What each symbol does to the nodes:
at | ~ & $
z205 | z343 z307 z741
z685 | z561 z266 z253
z43 | z703 z633 z185
z423 | z741 z464 z842
z443 | z386 z423 z741
z701 | z685 z376 z389
z633 | z974 z684 z703
z464 | z398 z322 z730
z653 | z703 z74 z252
z842 | z384 z74 z694
z77 | z376 z437 z405
z598 | z823 z286 z386
z437 | z504 z822 z389
z754 | z633 z974 z74
z256 | z600 z814 z526
z384 | z814 z741 z879
z185 | z515 z703 z437
z684 | z983 z526 z600
z74 | z754 z515 z974
z196 | z455 z386 z684
z405 | z861 z444 z205
z504 | z253 z754 z77
z414 | z476 z253 z205
z703 | z43 z754 z822
z814 | z694 z911 z362
z983 | z66 z196 z754
z252 | z822 z974 z703
z730 | z322 z598 z398
z526 | z196 z230 z230
z515 | z143 z43 z504
z307 | z414 z444 z286
z600 | z156 z694 z842
z156 | z526 z879 z684
z343 | z796 z414 z823
z253 | z515 z701 z307
z976 | z307 z561 z476
z561 | z444 z405 z585
z879 | z362 z66 z600
z585 | z976 z685 z389
z362 | z256 z384 z233
z322 | z464 z823 z443
z286 | z205 z443 z796
z444 | z253 z343 z976
z911 | z386 z398 z384
z823 | z398 z205 z730
z233 | z423 z322 z911
z266 | z343 z209 z701
z281 | z307 z796 z464
z476 | z286 z585 z730
z974 | z653 z66 z376
z455 | z384 z600 z983
z822 | z405 z196 z515
z66 | z74 z455 z633
z118 | z384 z386 z322
z389 | z974 z143 z266
z376 | z266 z504 z861
z741 | z911 z398 z741
z143 | z196 z389 z209
z694 | z879 z386 z256
z861 | z252 z77 z561
z386 | z842 z233 z814
z230 | z684 z156 z66
z398 | z443 z281 z526
z209 | z389 z515 z376
z796 | z598 z476 z118

In the rows, zero is written as 139.

The rows follow the links: the fewer symbols apart two nodes are, the more alike their rows tend to be.

Each row, then its node:
[134, 126, 124, 215, 93, 164, 187, 67, 159, 128, 103, 43, 156, 121, 178, 227, 144, 157, 172, 208, 14, 131, 134, 208, 145, 162, 118, 245, 187, 164, 54, 75, 163, 80, 104, 141, 147, 148, 130, 174, 127, 131, 109, 193, 56, 149, 157, 122, 115, 138, 121, 141, 121] -> z286
[119, 59, 137, 125, 286, 114, 152, 146, 184, 188, 155, 164, 182, 151, 91, 150, 130, 134, 82, 82, 121, 148, 140, 134, 120, 115, 145, 71, 130, 93, 160, 88, 92, 154, 233, 150, 152, 95, 191, 190, 125, 121, 130, 132, 279, 164, 199, 184, 91, 89, 178, 181, 141] -> z653
[105, 88, 165, 106, 247, 118, 163, 186, 151, 176, 171, 197, 136, 209, 38, 129, 119, 110, 103, 99, 187, 134, 79, 61, 148, 152, 169, 38, 59, 106, 200, 137, 156, 198, 208, 150, 158, 137, 152, 163, 103, 93, 217, 174, 223, 117, 170, 159, 183, 171, 165, 116, 161] -> z437
[153, 198, 130, 120, 40, 150, 100, 199, 73, 90, 144, 175, 113, 106, 185, 55, 146, 139, 148, 149, 233, 153, 188, 96, 155, 144, 148, 126, 148, 203, 207, 197, 133, 140, 118, 146, 72, 171, 98, 67, 167, 218, 176, 77, 84, 133, 25, 104, 149, 86, 147, 137, 104] -> z362
[178, 156, 118, 119, 177, 124, 76, 107, 172, 166, 143, 150, 160, 89, 192, 108, 165, 173, 138, 73, 153, 149, 195, 222, 88, 69, 118, 153, 195, 69, 104, 154, 67, 128, 126, 107, 155, 71, 185, 133, 176, 128, 13, 51, 220, 189, 189, 178, 68, 123, 122, 189, 190] -> z983
[187, 183, 127, 132, 126, 134, 63, 99, 166, 150, 133, 137, 139, 83, 211, 114, 163, 176, 156, 100, 151, 146, 196, 235, 94, 78, 108, 187, 209, 83, 82, 172, 86, 116, 85, 103, 156, 90, 166, 127, 181, 131, 10, 66, 170, 179, 179, 171, 85, 150, 104, 178, 190] -> z230
[123, 144, 170, 106, 160, 132, 151, 179, 130, 158, 161, 186, 100, 217, 48, 132, 115, 119, 152, 132, 207, 126, 52, 66, 160, 154, 165, 80, 54, 108, 174, 181, 207, 197, 123, 136, 170, 162, 121, 134, 109, 73, 214, 187, 128, 87, 152, 137, 227, 250, 129, 70, 189] -> z701
[135, 152, 178, 130, 140, 135, 143, 141, 137, 160, 150, 154, 94, 220, 59, 160, 131, 122, 173, 147, 179, 115, 48, 90, 159, 143, 162, 120, 77, 89, 136, 173, 214, 186, 102, 128, 185, 164, 118, 133, 102, 59, 191, 196, 107, 92, 164, 153, 224, 286, 113, 75, 220] -> z685
[124, 119, 118, 201, 72, 158, 188, 114, 122, 91, 110, 75, 163, 95, 194, 186, 141, 140, 132, 207, 39, 146, 182, 147, 166, 188, 124, 196, 174, 233, 123, 79, 130, 77, 153, 173, 92, 176, 125, 151, 143, 214, 161, 179, 69, 153, 90, 103, 113, 39, 160, 164, 40] -> z464
[140, 86, 129, 126, 267, 116, 118, 122, 184, 183, 157, 160, 183, 116, 129, 141, 139, 152, 99, 73, 119, 144, 169, 180, 105, 94, 131, 103, 155, 83, 130, 112, 75, 141, 195, 135, 164, 82, 197, 180, 146, 123, 69, 103, 279, 183, 215, 192, 70, 94, 153, 193, 160] -> z633
[134, 159, 131, 145, 47, 153, 140, 188, 73, 83, 128, 150, 134, 113, 185, 92, 140, 130, 136, 177, 182, 151, 178, 93, 164, 175, 148, 140, 148, 237, 197, 161, 144, 129, 139, 167, 64, 181, 98, 89, 155, 231, 200, 118, 71, 128, 20, 91, 151, 53, 162, 141, 62] -> z911
[113, 94, 168, 112, 240, 109, 161, 173, 153, 178, 173, 192, 126, 216, 39, 141, 116, 113, 111, 98, 185, 128, 72, 67, 151, 142, 165, 40, 62, 92, 193, 137, 169, 201, 192, 150, 170, 139, 147, 155, 96, 82, 211, 175, 213, 115, 172, 163, 183, 196, 160, 119, 173] -> z504
[133, 133, 133, 200, 99, 172, 192, 73, 169, 134, 97, 49, 151, 132, 151, 220, 142, 153, 175, 207, 14, 131, 113, 196, 144, 166, 125, 244, 169, 152, 43, 89, 171, 85, 94, 130, 164, 147, 139, 188, 128, 108, 117, 216, 59, 138, 177, 125, 141, 175, 114, 111, 123] -> z205
[148, 192, 134, 120, 40, 153, 101, 193, 72, 93, 145, 173, 113, 114, 185, 60, 146, 135, 146, 154, 228, 148, 183, 90, 158, 149, 148, 125, 143, 213, 207, 194, 138, 141, 120, 149, 74, 177, 103, 68, 171, 219, 182, 86, 81, 126, 22, 95, 157, 89, 148, 138, 100] -> z814
[131, 121, 120, 210, 89, 156, 191, 79, 153, 116, 99, 45, 164, 104, 191, 215, 145, 147, 154, 208, 11, 134, 153, 196, 149, 166, 116, 235, 199, 186, 72, 73, 147, 71, 124, 148, 130, 156, 132, 174, 133, 161, 118, 191, 59, 157, 140, 112, 103, 99, 131, 154, 83] -> z281

Each walk starts at a row. The symbols on each line, taken left to right, move it on to the next node.
Answer with the node's row; about right is enough.
new walk
[133, 143, 116, 189, 56, 164, 171, 117, 120, 90, 109, 73, 167, 83, 212, 165, 146, 149, 140, 204, 50, 146, 195, 163, 154, 178, 121, 207, 191, 231, 115, 95, 131, 75, 134, 158, 92, 169, 123, 143, 152, 215, 141, 157, 60, 156, 79, 104, 105, 44, 149, 159, 45]
~ ~ &	[132, 160, 127, 145, 44, 155, 148, 184, 73, 87, 134, 144, 142, 107, 182, 96, 135, 133, 133, 183, 169, 151, 185, 91, 164, 177, 143, 135, 143, 242, 202, 153, 138, 125, 147, 169, 69, 183, 96, 97, 154, 234, 212, 126, 70, 135, 18, 91, 150, 49, 161, 140, 56]
~ & $	[128, 118, 121, 208, 82, 154, 189, 91, 137, 110, 108, 49, 165, 104, 192, 211, 147, 146, 147, 213, 18, 136, 171, 177, 159, 171, 118, 221, 190, 206, 94, 63, 139, 69, 141, 158, 115, 166, 130, 166, 130, 181, 136, 185, 55, 155, 117, 117, 100, 74, 146, 168, 68]
new walk
[113, 109, 168, 107, 216, 122, 162, 178, 148, 173, 164, 192, 121, 218, 37, 141, 117, 110, 126, 113, 190, 125, 56, 63, 154, 147, 168, 55, 60, 99, 185, 145, 184, 205, 177, 145, 172, 144, 136, 150, 98, 76, 220, 185, 185, 101, 169, 154, 197, 216, 151, 93, 178]
~ & ~	[128, 130, 170, 148, 167, 124, 173, 119, 166, 170, 145, 138, 100, 222, 69, 195, 129, 121, 167, 148, 139, 119, 38, 122, 148, 146, 147, 130, 84, 77, 115, 137, 210, 177, 115, 129, 202, 147, 123, 158, 90, 35, 167, 209, 116, 104, 199, 145, 199, 283, 112, 95, 210]
$ & & $	[126, 118, 125, 211, 87, 161, 189, 81, 139, 115, 110, 43, 168, 108, 176, 213, 144, 149, 159, 219, 13, 135, 160, 194, 156, 167, 119, 234, 187, 199, 84, 68, 147, 68, 125, 153, 124, 159, 133, 174, 138, 168, 125, 195, 63, 151, 123, 121, 105, 89, 143, 149, 80]
new walk
[136, 132, 120, 212, 87, 155, 186, 68, 160, 120, 100, 40, 157, 111, 185, 225, 143, 148, 162, 208, 13, 130, 144, 205, 146, 166, 113, 241, 189, 173, 53, 78, 157, 79, 102, 141, 149, 152, 131, 174, 131, 141, 109, 196, 54, 150, 154, 121, 114, 130, 126, 151, 104]
$ & ~ $	[165, 203, 129, 111, 38, 147, 82, 189, 80, 94, 146, 179, 110, 100, 200, 52, 150, 143, 154, 136, 241, 154, 194, 109, 147, 131, 141, 130, 154, 190, 197, 210, 123, 142, 100, 138, 86, 165, 106, 59, 180, 217, 148, 63, 95, 135, 37, 107, 150, 102, 136, 146, 118]
& $ ~ &	[145, 178, 124, 137, 36, 157, 135, 180, 79, 79, 130, 147, 130, 97, 198, 86, 144, 140, 133, 173, 178, 156, 191, 99, 165, 169, 139, 143, 155, 239, 193, 166, 130, 125, 133, 164, 71, 183, 97, 80, 157, 233, 183, 104, 67, 134, 29, 91, 146, 60, 154, 149, 64]
new walk
[139, 139, 133, 203, 103, 161, 178, 64, 173, 139, 108, 58, 139, 141, 156, 225, 142, 150, 180, 191, 23, 124, 112, 205, 136, 155, 120, 236, 165, 126, 35, 97, 176, 96, 87, 126, 177, 142, 144, 182, 124, 93, 94, 210, 61, 143, 197, 136, 140, 202, 108, 114, 145]
& ~ & $	[142, 161, 169, 142, 129, 145, 156, 111, 159, 160, 140, 121, 99, 205, 85, 186, 132, 133, 186, 154, 133, 114, 50, 131, 147, 144, 149, 163, 95, 83, 86, 159, 209, 155, 80, 117, 205, 152, 124, 147, 110, 41, 149, 208, 90, 102, 200, 152, 212, 297, 97, 76, 211]
$ &	[119, 132, 171, 87, 198, 128, 136, 199, 132, 160, 168, 214, 113, 205, 52, 102, 123, 113, 129, 103, 230, 136, 81, 56, 156, 137, 171, 42, 52, 105, 206, 181, 170, 210, 163, 142, 159, 148, 136, 135, 120, 102, 221, 156, 186, 101, 144, 156, 206, 211, 145, 88, 179]
new walk
[146, 157, 155, 168, 120, 146, 160, 75, 174, 159, 123, 83, 119, 176, 118, 210, 143, 147, 190, 170, 75, 118, 71, 185, 139, 140, 129, 208, 135, 88, 53, 130, 195, 129, 73, 114, 207, 138, 134, 168, 118, 49, 106, 200, 78, 120, 213, 152, 175, 271, 92, 100, 202]
& ~	[142, 148, 154, 163, 135, 147, 165, 87, 175, 163, 121, 94, 118, 184, 100, 206, 139, 138, 190, 165, 86, 116, 61, 178, 134, 141, 137, 194, 124, 87, 57, 125, 203, 140, 81, 112, 200, 137, 135, 172, 110, 40, 115, 205, 88, 119, 209, 148, 175, 267, 97, 91, 205]
& $ & ~	[136, 137, 143, 197, 106, 154, 184, 69, 171, 146, 102, 54, 135, 161, 145, 232, 138, 145, 182, 204, 35, 117, 87, 197, 144, 162, 126, 229, 150, 125, 54, 92, 191, 111, 90, 129, 179, 146, 134, 178, 111, 78, 119, 218, 54, 128, 191, 133, 153, 217, 107, 114, 158]
new walk
[111, 67, 152, 112, 286, 115, 156, 155, 176, 189, 162, 180, 164, 185, 62, 148, 123, 128, 93, 78, 152, 139, 102, 116, 127, 122, 158, 58, 92, 85, 171, 106, 125, 184, 217, 151, 170, 98, 176, 187, 111, 95, 166, 154, 273, 142, 204, 172, 126, 136, 171, 145, 166]
$ ~ ~	[188, 185, 128, 101, 149, 121, 56, 121, 162, 153, 155, 169, 132, 90, 204, 84, 160, 167, 136, 69, 195, 153, 204, 205, 88, 78, 115, 142, 187, 75, 122, 187, 73, 145, 106, 112, 145, 95, 163, 102, 173, 140, 21, 35, 196, 180, 174, 162, 93, 140, 116, 191, 186]
$ ~ ~	[171, 151, 122, 113, 189, 128, 69, 116, 176, 166, 152, 159, 161, 85, 180, 102, 158, 172, 128, 76, 156, 152, 202, 213, 99, 74, 122, 143, 192, 72, 106, 155, 63, 126, 137, 113, 147, 74, 186, 137, 178, 138, 21, 56, 235, 189, 189, 180, 70, 112, 129, 191, 177]
new walk
[102, 63, 142, 116, 288, 111, 167, 165, 170, 182, 161, 179, 165, 168, 65, 147, 121, 119, 74, 87, 134, 140, 117, 99, 135, 139, 148, 49, 95, 105, 175, 99, 115, 173, 235, 156, 155, 109, 184, 189, 113, 116, 171, 160, 269, 147, 192, 175, 125, 102, 181, 154, 132]
& $ ~	[119, 113, 168, 140, 197, 137, 167, 119, 173, 179, 149, 130, 128, 212, 48, 193, 120, 127, 165, 142, 120, 115, 42, 126, 149, 145, 158, 125, 81, 78, 107, 132, 203, 171, 127, 123, 202, 136, 147, 179, 105, 40, 167, 217, 142, 106, 209, 166, 197, 271, 119, 80, 208]
$ $ & ~	[126, 133, 118, 189, 52, 154, 182, 139, 101, 84, 121, 90, 153, 98, 194, 151, 144, 138, 137, 207, 80, 148, 179, 121, 163, 187, 134, 179, 169, 247, 156, 101, 142, 89, 150, 174, 76, 179, 105, 125, 140, 226, 184, 160, 58, 141, 51, 91, 115, 39, 164, 159, 40]
new walk
[126, 74, 128, 101, 276, 111, 135, 151, 176, 184, 158, 180, 175, 129, 108, 121, 138, 143, 76, 69, 143, 153, 160, 143, 110, 110, 145, 73, 135, 97, 164, 109, 80, 162, 226, 144, 146, 83, 192, 177, 135, 135, 114, 106, 288, 177, 200, 175, 90, 78, 165, 183, 141]
& & & &	[185, 179, 120, 123, 140, 134, 60, 99, 168, 148, 139, 141, 139, 83, 206, 109, 165, 178, 153, 93, 152, 150, 202, 233, 95, 79, 110, 183, 205, 81, 86, 174, 79, 121, 96, 101, 153, 90, 171, 121, 187, 138, 2, 55, 182, 182, 177, 168, 85, 138, 110, 178, 185]
~ ~ & &	[186, 216, 126, 108, 64, 144, 58, 151, 106, 117, 145, 171, 123, 78, 221, 54, 164, 167, 165, 112, 225, 154, 207, 178, 110, 98, 123, 160, 190, 135, 148, 214, 99, 131, 85, 121, 112, 122, 132, 72, 194, 186, 64, 35, 125, 162, 90, 131, 119, 121, 119, 165, 160]
new walk
[127, 77, 131, 114, 280, 116, 132, 142, 188, 190, 153, 176, 182, 138, 105, 131, 141, 145, 90, 66, 131, 147, 152, 161, 107, 106, 142, 82, 138, 82, 151, 103, 83, 162, 216, 143, 154, 81, 191, 186, 135, 119, 103, 115, 289, 172, 212, 180, 81, 89, 161, 174, 155]
& ~ $	[113, 55, 142, 114, 289, 113, 161, 148, 181, 191, 152, 172, 175, 168, 72, 155, 125, 134, 83, 84, 128, 140, 118, 121, 123, 119, 151, 60, 110, 92, 164, 97, 115, 171, 230, 152, 162, 96, 180, 194, 113, 102, 150, 147, 275, 151, 206, 177, 107, 108, 176, 162, 153]
~ & ~ ~	[153, 188, 126, 123, 38, 148, 117, 190, 77, 85, 140, 164, 124, 99, 194, 68, 146, 137, 141, 156, 211, 154, 199, 98, 156, 160, 138, 130, 149, 211, 201, 189, 126, 134, 129, 157, 74, 178, 96, 70, 160, 229, 176, 85, 84, 130, 29, 96, 148, 67, 150, 151, 81]
